Here is a tiny trained network, its code and every weight. The questions are about switching its units off for an input and a target symbol, where a switched-off unit gives its printed mean instead of its output.

import numpy as np


def w(rows, s, z=0):
    codes = np.array(rows[::2]) - 128.0
    scale = np.full(codes.shape[1], s)
    scale[-1] = z or s
    return codes * scale


def f(y):
    return np.maximum(y, 0)


def softmax(a):
    e = np.exp(a - a.max(-1, keepdims=True))
    return e / e.sum(-1, keepdims=True)


def log_softmax(a):
    a = a - a.max(-1, keepdims=True)
    return a - np.log(np.exp(a).sum(-1, keepdims=True))


def net(x, mask):
    ids = ['ΞΠΩγδεημστφψ'.index(c) for c in x.split()]
    T = len(ids)
    res = E[ids] + P[:T]
    u = 0
    for l in range(3):
        q, k, v = (res @ M[l].T for M in (Q, K, V))
        z = softmax(np.where(np.tri(T) > 0, q @ k.T / 3**0.5, -1e9)) @ v
        res = res + np.where(mask[u], z, O[l][:, -1]) @ O[l][:, :-1]
        u += 1
        y = f(res @ A[l][:, :-1].T + A[l][:, -1])
        res = res + np.where(mask[u : u + 8], y, B[l][:, -1]) @ B[l][:, :-1]
        u += 8
    return log_softmax(res[-1] @ U[:, :-1].T + U[:, -1])


Q, K, V, O, A, B = {}, {}, {}, {}, {}, {}
E = w([
[131,152,107],'Ξ',
[129,179,84],'Π',
[132,155,152],'Ω',
[99,54,119],'γ',
[129,146,157],'δ',
[125,148,179],'ε',
[117,120,220],'η',
[135,176,182],'μ',
[127,132,175],'σ',
[158,253,98],'τ',
[147,154,125],'φ',
[107,152,43],'ψ',
],0.0058)
P = w([
[134,67,128],'0',
[179,152,172],'1',
[198,90,114],'2',
[18,114,85],'3',
[103,171,198],'4',
[226,206,91],'5',
[65,81,21],'6',
[7,189,190],'7',
[175,255,138],'8',
[123,36,30],'9',
[91,107,155],'10',
[145,193,148],'11',
],0.0066)
Q[0] = w([
[247,126,1],'0.h1',
[2,137,208],'0.h1',
[202,81,13],'0.h1',
],0.004)
K[0] = w([
[253,176,116],'0.h1',
[38,115,109],'0.h1',
[225,169,154],'0.h1',
],0.0049)
V[0] = w([
[253,133,130],'0.h1',
[226,86,151],'0.h1',
[123,75,140],'0.h1',
],0.006)
O[0] = w([
[254,85,101,3],'0.h1',
[191,46,146,85],'0.h1',
[108,52,155,211],'0.h1',
],0.0048,0.00026)
A[0] = w([
[56,54,129,164],'0.n1',
[54,73,19,216],'0.n2',
[43,141,2,255],'0.n3',
[128,214,238,222],'0.n4',
[41,170,175,198],'0.n5',
[192,168,198,239],'0.n6',
[37,117,221,209],'0.n7',
[248,163,74,255],'0.n8',
],0.0051,0.0023)
B[0] = w([
[71,60,147,187],'0.n1',
[70,40,62,228],'0.n2',
[68,96,4,254],'0.n3',
[93,209,206,209],'0.n4',
[57,181,160,198],'0.n5',
[167,208,201,198],'0.n6',
[40,148,196,202],'0.n7',
[247,227,61,215],'0.n8',
],0.0044,0.0034)
Q[1] = w([
[135,15,54],'1.h1',
[115,243,216],'1.h1',
[173,2,60],'1.h1',
],0.0037)
K[1] = w([
[66,36,30],'1.h1',
[180,198,230],'1.h1',
[75,7,2],'1.h1',
],0.0052)
V[1] = w([
[188,58,186],'1.h1',
[177,255,185],'1.h1',
[207,177,188],'1.h1',
],0.0025)
O[1] = w([
[168,110,211,3],'1.h1',
[159,252,112,66],'1.h1',
[169,189,157,10],'1.h1',
],0.0036,0.00052)
A[1] = w([
[189,183,214,229],'1.n1',
[213,110,54,172],'1.n2',
[22,53,22,227],'1.n3',
[208,205,96,255],'1.n4',
[196,86,92,199],'1.n5',
[98,105,3,193],'1.n6',
[71,60,29,205],'1.n7',
[71,32,144,171],'1.n8',
],0.0052,0.0036)
B[1] = w([
[173,211,207,193],'1.n1',
[233,105,37,165],'1.n2',
[102,3,96,254],'1.n3',
[233,214,113,204],'1.n4',
[241,46,95,163],'1.n5',
[158,32,49,210],'1.n6',
[115,19,85,223],'1.n7',
[55,27,213,189],'1.n8',
],0.0044,0.0066)
Q[2] = w([
[185,25,73],'2.h1',
[1,179,176],'2.h1',
[1,111,73],'2.h1',
],0.0048)
K[2] = w([
[15,157,126],'2.h1',
[253,154,100],'2.h1',
[157,212,143],'2.h1',
],0.0052)
V[2] = w([
[75,52,215],'2.h1',
[152,196,249],'2.h1',
[131,126,1],'2.h1',
],0.0083)
O[2] = w([
[18,215,134,173],'2.h1',
[159,204,34,1],'2.h1',
[155,1,237,185],'2.h1',
],0.0075,0.0061)
A[2] = w([
[162,66,134,150],'2.n1',
[165,202,24,255],'2.n2',
[38,101,174,214],'2.n3',
[50,95,147,221],'2.n4',
[253,80,108,254],'2.n5',
[40,149,149,244],'2.n6',
[161,65,140,158],'2.n7',
[166,53,136,144],'2.n8',
],0.0061,0.0032)
B[2] = w([
[170,62,177,209],'2.n1',
[133,231,26,184],'2.n2',
[80,107,181,255],'2.n3',
[97,114,185,250],'2.n4',
[255,82,45,211],'2.n5',
[16,171,110,201],'2.n6',
[163,56,182,214],'2.n7',
[172,83,188,223],'2.n8',
],0.0058,0.0074)
U = w([
[160,127,121,2],'Ξ',
[80,192,86,120],'Π',
[1,123,166,172],'Ω',
[181,89,143,125],'γ',
[149,137,111,80],'δ',
[155,159,85,161],'ε',
[122,154,106,118],'η',
[137,140,112,108],'μ',
[129,154,97,125],'σ',
[184,119,121,189],'τ',
[147,73,183,79],'φ',
[167,97,134,153],'ψ',
],0.0065,0.0073)

Each question gives the input, a string of symbols that net reads in full, and the target symbol t.
The units are the heads (3 rows each of Q, K, V and O) and the neurons (one row each of A and B). Each row of codes is followed by its name. A weight is (code - 128) times the scale printed after its matrix; where a second scale follows, it is the last column's (O, A, B and U).
mask holds one flag per unit, layer by layer, with each layer's heads first. A switched-off unit (its flag False) gives its mean, the last column of its rows in O or B, instead of its output. The means were averaged over made-up inputs and are rounded, as every weight is.
A unit's drop is (log p(t) with every unit on - log p(t) with that unit switched off) / (log p(t) with every unit on - log p(t) with every unit switched off).
unit that matters most: the unit with the biggest drop
top k neurons: the k neurons with the biggest drops, biggest first
top k neurons in layer l: the k neurons of layer l with the biggest drops, biggest first
drop of u: that unit's drop, to one decimal
input ε γ γ Π μ ψ ψ γ, target φ: top 2 neurons in layer 0	0.n8, 0.n7
input μ γ Π, target ε: top neuron in layer 2	2.n2
input ψ γ σ γ ε γ, target Ω: top 3 neurons	1.n8, 1.n3, 0.n2
input ψ γ γ ψ Π η, target φ: top 2 neurons	0.n3, 0.n2
input Π γ γ ψ φ μ ψ ψ σ γ Ξ σ, target Ω: top 2 neurons	1.n3, 0.n2
input Π ψ φ σ, target φ: top 2 neurons in layer 1	1.n8, 1.n2
input σ Π γ τ γ δ γ Ω γ ψ γ τ, target φ: top 3 neurons in layer 0	0.n3, 0.n2, 0.n7
input Ω ψ γ γ, target φ: top 2 neurons	1.n3, 1.n8
input ψ ε ψ Π μ, target φ: top 4 neurons in layer 1	1.n2, 1.n6, 1.n5, 1.n1
input γ ψ γ μ γ γ μ η ψ γ, target Π: top 2 neurons in layer 0	0.n7, 0.n4
input γ τ γ, target Ω: top 2 neurons	1.n8, 0.n8
input γ σ ψ γ γ φ ψ γ δ, target φ: top 2 neurons	1.n6, 0.n3
input γ σ Π ε γ η ψ Ω γ γ Ξ Ξ, target Ω: top 3 neurons in layer 1	1.n3, 1.n7, 1.n8
input η τ γ μ γ ψ, target ε: top neuron in layer 0	0.n8
input Π φ φ μ ψ γ γ δ ψ γ γ φ, target Ω: top 3 neurons in layer 1	1.n3, 1.n8, 1.n7
input γ ψ ψ, target Ω: top 4 neurons in layer 0	0.n8, 0.n1, 0.n2, 0.n6
input γ μ ψ, target Ω: top 2 neurons in layer 1	1.n8, 1.n4
input γ γ μ, target Ω: top 2 neurons in layer 2	2.n5, 2.n6
input γ Π γ γ τ τ, target Ω: top 4 neurons in layer 1	1.n3, 1.n8, 1.n7, 1.n6
input γ φ γ γ γ ψ γ Π η, target Ω: top neuron	0.n2
input ψ ψ ψ η μ ψ γ η, target φ: top 2 neurons in layer 0	0.n8, 0.n7
input μ ψ γ Π γ Π γ Π γ ψ δ μ, target φ: top 2 neurons	0.n3, 1.n6
input ε ε Π γ η ψ μ, target Π: drop of 0.n6	0.1
input γ ψ γ Ξ, target φ: drop of 1.n7	0.2
input γ δ Ω, target Ω: drop of 1.n4	0.1
input γ Π ψ γ ψ ψ Π, target φ: drop of 0.n2	0.1
input γ ψ γ σ δ, target Ω: unit that matters most	2.n5
